Here is a tiny trained network, its code and every weight. The questions are about switching its units off for an input and a target symbol, where a switched-off unit gives its printed mean instead of its output.

import numpy as np


def w(rows, s, z=0):
    codes = np.array(rows[::2]) - 128.0
    scale = np.full(codes.shape[1], s)
    scale[-1] = z or s
    return codes * scale


def f(y):
    return y / 2 * (1 + np.tanh(0.7978845608 * (y + 0.044715 * y**3)))


def softmax(a):
    e = np.exp(a - a.max(-1, keepdims=True))
    return e / e.sum(-1, keepdims=True)


def log_softmax(a):
    a = a - a.max(-1, keepdims=True)
    return a - np.log(np.exp(a).sum(-1, keepdims=True))


def net(x, mask):
    ids = ['ΓΔΨβθλω'.index(c) for c in x.split()]
    T = len(ids)
    res = E[ids] + P[:T]
    u = 0
    for l in range(3):
        q, k, v = (res @ M[l].T for M in (Q, K, V))
        z = softmax(np.where(np.tri(T) > 0, q @ k.T / 4**0.5, -1e9)) @ v
        res = res + np.where(mask[u], z, O[l][:, -1]) @ O[l][:, :-1]
        u += 1
        y = f(res @ A[l][:, :-1].T + A[l][:, -1])
        res = res + np.where(mask[u : u + 4], y, B[l][:, -1]) @ B[l][:, :-1]
        u += 4
    return log_softmax(res[-1] @ U[:, :-1].T + U[:, -1])


Q, K, V, O, A, B = {}, {}, {}, {}, {}, {}
E = w([
[129,94,176,111,34,119,157],'Γ',
[150,133,88,224,115,176,89],'Δ',
[121,65,56,2,187,159,180],'Ψ',
[72,161,128,167,95,173,149],'β',
[176,216,45,182,85,116,115],'θ',
[75,218,150,88,79,112,168],'λ',
[112,59,170,177,73,163,106],'ω',
],0.0099)
P = w([
[102,109,105,126,103,106,79],'0',
[143,161,185,154,120,246,178],'1',
[192,180,156,120,96,149,197],'2',
[91,125,177,165,140,185,161],'3',
[135,177,135,114,120,145,135],'4',
[88,137,141,155,129,167,111],'5',
[123,147,122,80,93,132,94],'6',
[80,165,121,160,123,156,76],'7',
[87,133,72,104,99,178,86],'8',
],0.013)
Q[0] = w([
[76,156,129,158,83,182,122],'0.h1',
[82,122,107,103,95,245,128],'0.h1',
[105,157,109,81,111,193,131],'0.h1',
[117,53,140,119,164,95,131],'0.h1',
],0.011)
K[0] = w([
[84,112,39,66,98,8,73],'0.h1',
[183,105,1,47,160,105,162],'0.h1',
[204,72,6,44,232,152,99],'0.h1',
[220,238,196,155,157,171,137],'0.h1',
],0.0054)
V[0] = w([
[137,212,197,167,77,74,246],'0.h1',
[130,2,222,131,91,158,148],'0.h1',
[120,210,86,32,201,180,192],'0.h1',
[193,45,87,148,158,83,82],'0.h1',
],0.0045)
O[0] = w([
[159,145,127,27,180,125,46,13],'0.h1',
[116,136,200,73,41,47,163,110],'0.h1',
[64,86,1,106,97,169,111,254],'0.h1',
[143,122,125,223,152,92,225,122],'0.h1',
],0.0057,0.0034)
A[0] = w([
[203,133,187,142,72,163,95,252],'0.n1',
[159,79,160,201,68,69,171,168],'0.n2',
[141,137,120,138,111,2,117,86],'0.n3',
[64,93,53,113,114,80,124,202],'0.n4',
],0.0083,0.0025)
B[0] = w([
[14,254,163,95,87,178,177,196],'0.n1',
[121,211,220,69,222,136,187,157],'0.n2',
[254,130,137,101,175,116,179,106],'0.n3',
[132,77,125,132,20,109,61,254],'0.n4',
],0.0059,0.0041)
Q[1] = w([
[178,141,128,116,48,90,194],'1.h1',
[143,82,143,74,173,1,99],'1.h1',
[111,109,98,147,56,141,119],'1.h1',
[120,152,147,161,213,130,194],'1.h1',
],0.0087)
K[1] = w([
[122,113,127,164,202,187,108],'1.h1',
[127,109,133,172,1,181,203],'1.h1',
[147,99,138,162,151,80,54],'1.h1',
[184,144,128,69,205,149,216],'1.h1',
],0.0096)
V[1] = w([
[167,243,111,217,22,94,82],'1.h1',
[171,113,87,193,228,244,134],'1.h1',
[89,180,141,255,173,193,107],'1.h1',
[98,201,234,159,95,29,67],'1.h1',
],0.0063)
O[1] = w([
[135,135,126,77,249,165,67,199],'1.h1',
[100,110,60,107,139,102,169,93],'1.h1',
[64,95,115,122,221,105,149,133],'1.h1',
[153,119,191,167,195,106,108,3],'1.h1',
],0.012,0.0035)
A[1] = w([
[108,139,111,38,72,136,118,187],'1.n1',
[120,192,113,152,189,212,225,200],'1.n2',
[127,163,170,149,240,83,131,1],'1.n3',
[105,2,66,77,104,87,109,118],'1.n4',
],0.0066,0.004)
B[1] = w([
[102,150,81,254,208,160,154,254],'1.n1',
[138,56,149,7,68,45,130,231],'1.n2',
[60,180,168,140,177,220,171,159],'1.n3',
[180,252,157,138,136,80,74,207],'1.n4',
],0.0066,0.0081)
Q[2] = w([
[144,204,21,117,85,103,115],'2.h1',
[13,175,118,197,157,219,96],'2.h1',
[158,16,128,91,127,116,163],'2.h1',
[123,254,161,75,144,162,116],'2.h1',
],0.0072)
K[2] = w([
[28,155,170,169,138,163,99],'2.h1',
[155,175,167,249,165,1,81],'2.h1',
[179,138,133,72,140,187,159],'2.h1',
[105,62,105,215,108,99,105],'2.h1',
],0.0069)
V[2] = w([
[28,2,163,125,110,216,34],'2.h1',
[87,105,217,161,59,149,204],'2.h1',
[172,171,174,105,186,94,104],'2.h1',
[14,80,93,160,210,101,247],'2.h1',
],0.0081)
O[2] = w([
[97,94,156,253,119,3,188,213],'2.h1',
[194,137,121,194,219,155,172,171],'2.h1',
[230,214,178,125,62,132,80,5],'2.h1',
[22,127,252,188,145,202,98,16],'2.h1',
],0.0071,0.0033)
A[2] = w([
[79,98,186,168,124,170,166,3],'2.n1',
[5,38,87,13,133,30,117,67],'2.n2',
[187,23,108,3,100,40,165,199],'2.n3',
[54,40,154,187,204,36,155,248],'2.n4',
],0.0064,0.0037)
B[2] = w([
[106,203,27,123,107,145,128,186],'2.n1',
[254,126,91,93,116,180,125,254],'2.n2',
[37,170,194,152,130,145,77,218],'2.n3',
[170,129,135,63,180,37,156,242],'2.n4',
],0.0092,0.0064)
U = w([
[159,129,163,187,148,172,141,124],'Γ',
[211,144,119,103,141,103,153,3],'Δ',
[113,183,127,151,2,101,129,154],'Ψ',
[139,102,84,145,162,154,170,103],'β',
[141,108,142,82,145,194,58,164],'θ',
[68,129,146,145,152,142,103,127],'λ',
[169,87,145,151,132,43,169,185],'ω',
],0.0076,0.0044)

Each question gives the input, a string of symbols that net reads in full, and the target symbol t.
The units are the heads (4 rows each of Q, K, V and O) and the neurons (one row each of A and B). Each row of codes is followed by its name. A weight is (code - 128) times the scale printed after its matrix; where a second scale follows, it is the last column's (O, A, B and U).
mask holds one flag per unit, layer by layer, with each layer's heads first. A switched-off unit (its flag False) gives its mean, the last column of its rows in O or B, instead of its output. The means were averaged over made-up inputs and are rounded, as every weight is.
A unit's drop is (log p(t) with every unit on - log p(t) with that unit switched off) / (log p(t) with every unit on - log p(t) with every unit switched off).
The circuit of an input: a set's keep is (log p(t) with only the set's units on - log p(t) with every unit switched off) / (log p(t) with every unit on - log p(t) with every unit switched off). Starting from the 12 units with the biggest drops (on a tie, the unit counted first), units are removed one at a time, each time the one whose removal leaves the highest keep (on an exact tie, the one counted first), for as long as the keep stays at least 0.8.
units of the circuit, in order: the units of the circuit, biggest drop first
top k neurons: the k neurons with the biggest drops, biggest first
k most important neurons of layer l: the k neurons of layer l with the biggest drops, biggest first
input Δ Ψ Δ θ Δ β Δ λ Δ, target λ: units of the circuit, in order	(2.h1; 1.h1)
input Ψ Ψ Ψ Ψ Ψ Ψ ω λ Δ, target β: units of the circuit, in order	(2.h1; 1.h1; 0.h1)
input Ψ θ Ψ Δ λ, target β: units of the circuit, in order	(1.h1; 2.h1)
input Δ Δ θ ω Γ Ψ ω λ, target ω: units of the circuit, in order	(2.n4; 1.n4; 2.h1)
input Ψ θ ω ω θ Ψ θ, target β: units of the circuit, in order	(2.h1; 1.h1)
input θ Ψ Ψ β λ, target θ: 2 most important neurons of layer 0	(0.n2; 0.n3)
input β Ψ ω ω Γ λ Ψ θ ω, target ω: units of the circuit, in order	(2.h1; 1.n4; 2.n4)
input β Ψ ω ω, target ω: units of the circuit, in order	(2.n4; 2.h1)
input Δ Ψ θ θ, target θ: 2 most important neurons of layer 1	(1.n2; 1.n1)
input Δ ω Ψ, target ω: units of the circuit, in order	(2.h1; 2.n4; 1.n4)
input ω Ψ θ θ Ψ, target Γ: top 3 neurons	(0.n2; 0.n4; 1.n2)
input Ψ λ Ψ ω, target Ψ: units of the circuit, in order	(1.h1)
input Ψ ω Ψ Ψ Ψ Ψ Δ Δ λ, target Δ: units of the circuit, in order	(1.h1; 2.n2; 2.h1; 2.n4)
input Ψ Δ θ Ψ λ Ψ β ω λ, target ω: units of the circuit, in order	(2.h1; 2.n4)
input Δ θ θ Ψ θ Ψ, target λ: 2 most important neurons of layer 1	(1.n4; 1.n3)
input Δ β ω, target λ: top 3 neurons	(1.n3; 0.n1; 0.n2)
input θ Ψ θ Δ θ Ψ Δ Δ, target θ: top 2 neurons	(2.n2; 1.n1)
input Ψ Ψ Δ, target β: top 2 neurons	(0.n4; 0.n2)
input θ Ψ Δ Ψ, target θ: units of the circuit, in order	(2.h1; 0.h1)
input Γ Ψ Γ Ψ θ Ψ Ψ θ θ, target Δ: units of the circuit, in order	(1.h1; 2.h1; 0.h1)
input β ω θ, target ω: units of the circuit, in order	(2.h1; 1.n4; 2.n4)
input Ψ θ ω, target θ: top 4 neurons	(0.n2; 0.n4; 1.n4; 2.n3)
input Ψ θ θ, target θ: top 3 neurons	(0.n4; 0.n2; 1.n4)
input λ Δ Ψ Γ Ψ Δ Ψ ω, target Ψ: most important neuron of layer 1	(1.n1)
input ω Ψ Γ Ψ, target Γ: top 2 neurons	(0.n2; 1.n2)
input Ψ Ψ θ, target β: top 3 neurons	(0.n4; 0.n2; 1.n4)
input Ψ Ψ λ, target β: top neuron	(0.n4)
input ω β Ψ θ θ Ψ Γ, target Γ: most important neuron of layer 1	(1.n3)
